Here is a tiny trained network, its code and every weight. The questions are about switching its units off for an input and a target symbol, where a switched-off unit gives its printed mean instead of its output.

import numpy as np


def w(rows, s, z=0):
    codes = np.array(rows[::2]) - 128.0
    scale = np.full(codes.shape[1], s)
    scale[-1] = z or s
    return codes * scale


def norm(h):
    return h / np.sqrt((h * h).mean(-1, keepdims=True) + 1e-5)


def f(y):
    return y / 2 * (1 + np.tanh(0.7978845608 * (y + 0.044715 * y**3)))


def softmax(a):
    e = np.exp(a - a.max(-1, keepdims=True))
    return e / e.sum(-1, keepdims=True)


def log_softmax(a):
    a = a - a.max(-1, keepdims=True)
    return a - np.log(np.exp(a).sum(-1, keepdims=True))


def net(x, mask):
    ids = ['αβγζλμξφω'.index(c) for c in x.split()]
    T = len(ids)
    res = E[ids] + P[:T]
    u = 0
    for l in range(2):
        r = norm(res)
        for j in range(2):
            rows = slice(2 * j, 2 * j + 2)
            q, k, v = (r @ M[l][rows].T for M in (Q, K, V))
            z = softmax(np.where(np.tri(T) > 0, q @ k.T / 2**0.5, -1e9)) @ v
            o = O[l][rows]
            res = res + np.where(mask[u + j], z, o[:, -1]) @ o[:, :-1]
        u += 2
        y = f(norm(res) @ A[l][:, :-1].T + A[l][:, -1])
        res = res + np.where(mask[u : u + 8], y, B[l][:, -1]) @ B[l][:, :-1]
        u += 8
    return log_softmax(norm(res)[-1] @ U[:, :-1].T + U[:, -1])


Q, K, V, O, A, B = {}, {}, {}, {}, {}, {}
E = w([
[155,162,187,120,123,98,91,140],'α',
[109,150,154,109,254,206,114,72],'β',
[158,101,107,93,118,91,110,94],'γ',
[129,159,108,75,114,132,115,162],'ζ',
[176,126,191,109,141,74,137,117],'λ',
[160,149,119,65,143,99,161,143],'μ',
[133,127,82,86,126,107,170,120],'ξ',
[81,115,118,146,79,139,131,136],'φ',
[136,117,110,91,97,120,78,125],'ω',
],0.027)
P = w([
[156,93,53,141,156,165,111,165],'0',
[43,155,84,116,129,68,73,146],'1',
[66,101,136,76,112,124,81,145],'2',
[55,128,63,182,176,68,89,188],'3',
[206,188,81,182,42,225,130,68],'4',
[131,192,138,120,52,192,134,32],'5',
[239,176,53,255,119,196,112,140],'6',
[4,123,135,123,169,42,103,134],'7',
[45,160,161,96,100,120,136,52],'8',
[141,87,89,188,218,81,97,188],'9',
[204,182,85,193,75,196,140,39],'10',
[116,179,129,144,71,151,150,25],'11',
],0.01)
Q[0] = w([
[158,28,111,174,198,126,108,249],'L0H1',
[8,114,147,77,171,38,103,134],'L0H1',
[184,118,137,150,108,196,152,120],'L0H2',
[141,217,81,110,106,87,99,84],'L0H2',
],0.019)
K[0] = w([
[194,119,65,213,158,117,121,190],'L0H1',
[234,141,145,139,75,254,164,75],'L0H1',
[73,136,119,118,129,41,116,145],'L0H2',
[84,127,150,110,200,178,114,85],'L0H2',
],0.019)
V[0] = w([
[128,70,163,80,111,172,2,46],'L0H1',
[170,16,69,194,119,124,209,57],'L0H1',
[21,164,39,94,71,233,122,176],'L0H2',
[73,109,197,220,187,211,154,99],'L0H2',
],0.0073)
O[0] = w([
[177,150,25,237,186,112,69,138,180],'L0H1',
[215,219,87,176,14,239,146,6,3],'L0H1',
[138,1,133,17,143,195,65,46,129],'L0H2',
[213,66,86,189,152,164,140,193,74],'L0H2',
],0.0078,0.0027)
A[0] = w([
[163,174,229,143,85,90,33,112,227],'L0N1',
[113,143,56,111,132,204,76,199,4],'L0N2',
[254,163,164,71,185,108,111,139,224],'L0N3',
[123,102,238,246,116,172,14,131,129],'L0N4',
[146,109,82,110,61,111,96,114,195],'L0N5',
[159,236,97,101,109,162,138,63,171],'L0N6',
[80,137,122,161,245,205,139,156,137],'L0N7',
[249,173,171,139,198,154,147,177,52],'L0N8',
],0.0094,0.0029)
B[0] = w([
[119,112,100,153,130,125,195,91,185],'L0N1',
[60,149,17,100,97,187,158,145,142],'L0N2',
[60,93,71,163,128,85,101,100,255],'L0N3',
[146,26,208,222,105,167,91,145,146],'L0N4',
[161,106,119,156,156,58,126,185,177],'L0N5',
[176,121,81,113,77,89,98,68,210],'L0N6',
[136,233,218,155,136,253,121,117,173],'L0N7',
[43,121,135,96,157,90,126,97,184],'L0N8',
],0.011,0.008)
Q[1] = w([
[185,114,142,156,251,86,200,79],'L1H1',
[98,86,118,245,131,131,254,84],'L1H1',
[133,91,119,160,77,108,177,175],'L1H2',
[195,186,136,48,151,188,155,156],'L1H2',
],0.0074)
K[1] = w([
[173,229,160,65,229,174,75,69],'L1H1',
[183,136,226,143,164,66,104,63],'L1H1',
[187,182,170,101,167,81,150,46],'L1H2',
[133,27,90,134,67,3,144,194],'L1H2',
],0.0055)
V[1] = w([
[156,98,136,127,140,124,105,113],'L1H1',
[72,193,160,162,178,249,118,72],'L1H1',
[127,153,151,144,208,172,145,71],'L1H2',
[93,64,95,157,85,117,154,148],'L1H2',
],0.011)
O[1] = w([
[113,149,142,146,132,148,118,139,113],'L1H1',
[157,80,145,138,151,104,161,10,91],'L1H1',
[187,213,220,66,110,142,113,140,243],'L1H2',
[150,111,71,147,70,34,163,146,3],'L1H2',
],0.012,0.0037)
A[1] = w([
[74,48,146,124,61,51,211,98,46],'L1N1',
[160,156,220,145,131,100,41,91,234],'L1N2',
[128,134,239,188,168,141,171,34,1],'L1N3',
[160,131,34,85,199,80,179,89,164],'L1N4',
[116,84,144,100,100,199,44,76,236],'L1N5',
[207,216,114,101,178,90,85,70,37],'L1N6',
[225,77,179,132,178,140,84,77,15],'L1N7',
[170,155,105,125,1,168,104,64,118],'L1N8',
],0.012,0.0037)
B[1] = w([
[179,148,101,50,107,176,104,177,183],'L1N1',
[5,150,48,126,53,136,151,113,247],'L1N2',
[223,99,40,65,160,70,251,227,231],'L1N3',
[95,90,192,210,82,214,176,127,254],'L1N4',
[135,144,184,184,111,164,213,159,219],'L1N5',
[122,61,170,103,206,52,93,92,225],'L1N6',
[191,206,89,205,132,94,107,65,219],'L1N7',
[113,170,251,157,156,134,57,154,189],'L1N8',
],0.011,0.0083)
U = w([
[173,121,180,164,230,73,92,250,142],'α',
[141,174,119,136,198,181,136,118,185],'β',
[122,185,96,178,116,124,48,41,124],'γ',
[86,31,214,89,216,118,95,123,136],'ζ',
[117,167,125,198,70,77,205,174,2],'λ',
[171,147,108,32,87,97,163,133,176],'μ',
[127,173,219,131,60,150,148,96,71],'ξ',
[131,59,122,167,66,190,150,92,119],'φ',
[76,101,26,185,178,151,93,123,87],'ω',
],0.015,0.008)

Each question gives the input, a string of symbols that net reads in full, and the target symbol t.
The units are the heads (2 rows each of Q, K, V and O) and the neurons (one row each of A and B). Each row of codes is followed by its name. A weight is (code - 128) times the scale printed after its matrix; where a second scale follows, it is the last column's (O, A, B and U).
mask holds one flag per unit, layer by layer, with each layer's heads first. A switched-off unit (its flag False) gives its mean, the last column of its rows in O or B, instead of its output. The means were averaged over made-up inputs and are rounded, as every weight is.
A unit's drop is (log p(t) with every unit on - log p(t) with that unit switched off) / (log p(t) with every unit on - log p(t) with every unit switched off).
The circuit of an input: a set's keep is (log p(t) with only the set's units on - log p(t) with every unit switched off) / (log p(t) with every unit on - log p(t) with every unit switched off). Starting from the 12 units with the biggest drops (on a tie, the unit counted first), units are removed one at a time, each time the one whose removal leaves the highest keep (on an exact tie, the one counted first), for as long as the keep stays at least 0.8.
circuit, biggest first: the units of the circuit, biggest drop first
unit that matters most: the unit with the biggest drop
top k neurons: the k neurons with the biggest drops, biggest first
k most important neurons of layer l: the k neurons of layer l with the biggest drops, biggest first
which heads matter: for each layer, one digit per head in row order, 1 if its drop is at least 0.15 and else 0, layers parted by /
input α μ γ γ γ γ μ μ, target γ: circuit, biggest first	L0H1
input γ γ γ ξ μ β μ μ μ β α, target μ: top 2 neurons	L1N3; L0N1
input μ ξ φ γ ξ α λ μ, target ξ: which heads matter	11 / 00
input γ μ μ ξ, target γ: which heads matter	11 / 00
input φ μ ξ γ μ μ φ γ β γ φ, target ξ: which heads matter	00 / 01
input μ ξ λ ξ γ μ μ μ γ λ, target μ: circuit, biggest first	L0H1; L1N1
input γ μ φ μ μ α, target φ: 2 most important neurons of layer 0	L0N7; L0N1
input ω γ μ λ μ γ, target μ: which heads matter	11 / 00
input γ μ ξ ζ λ α β φ, target ξ: which heads matter	00 / 11
input μ γ μ ω γ μ μ β α, target λ: which heads matter	01 / 01
input φ ξ α ζ μ β γ ω, target α: which heads matter	01 / 10
input ω ξ γ μ, target ω: circuit, biggest first	L1H2; L0H1
input μ α λ ξ, target μ: which heads matter	11 / 00
input α μ λ ω ξ α μ ξ ξ γ, target μ: unit that matters most	L0H1
input γ ξ φ μ ζ λ, target φ: 2 most important neurons of layer 1	L1N4; L1N3
input ζ μ γ λ β γ β μ μ μ, target β: which heads matter	01 / 11
input ω γ μ μ μ μ φ μ ξ α μ μ, target ξ: circuit, biggest first	L1N8; L0H1
input φ μ α μ α γ μ μ φ ζ, target μ: which heads matter	10 / 00
input β μ α, target λ: top 2 neurons	L1N3; L0N4
input β β μ ξ λ μ α ξ ω, target μ: which heads matter	11 / 01
input ξ λ λ, target ξ: circuit, biggest first	L0H1
input μ μ γ β μ μ γ β, target μ: which heads matter	01 / 00
input μ λ μ λ γ ξ ζ μ ω ζ, target ζ: top 2 neurons	L1N3; L1N7
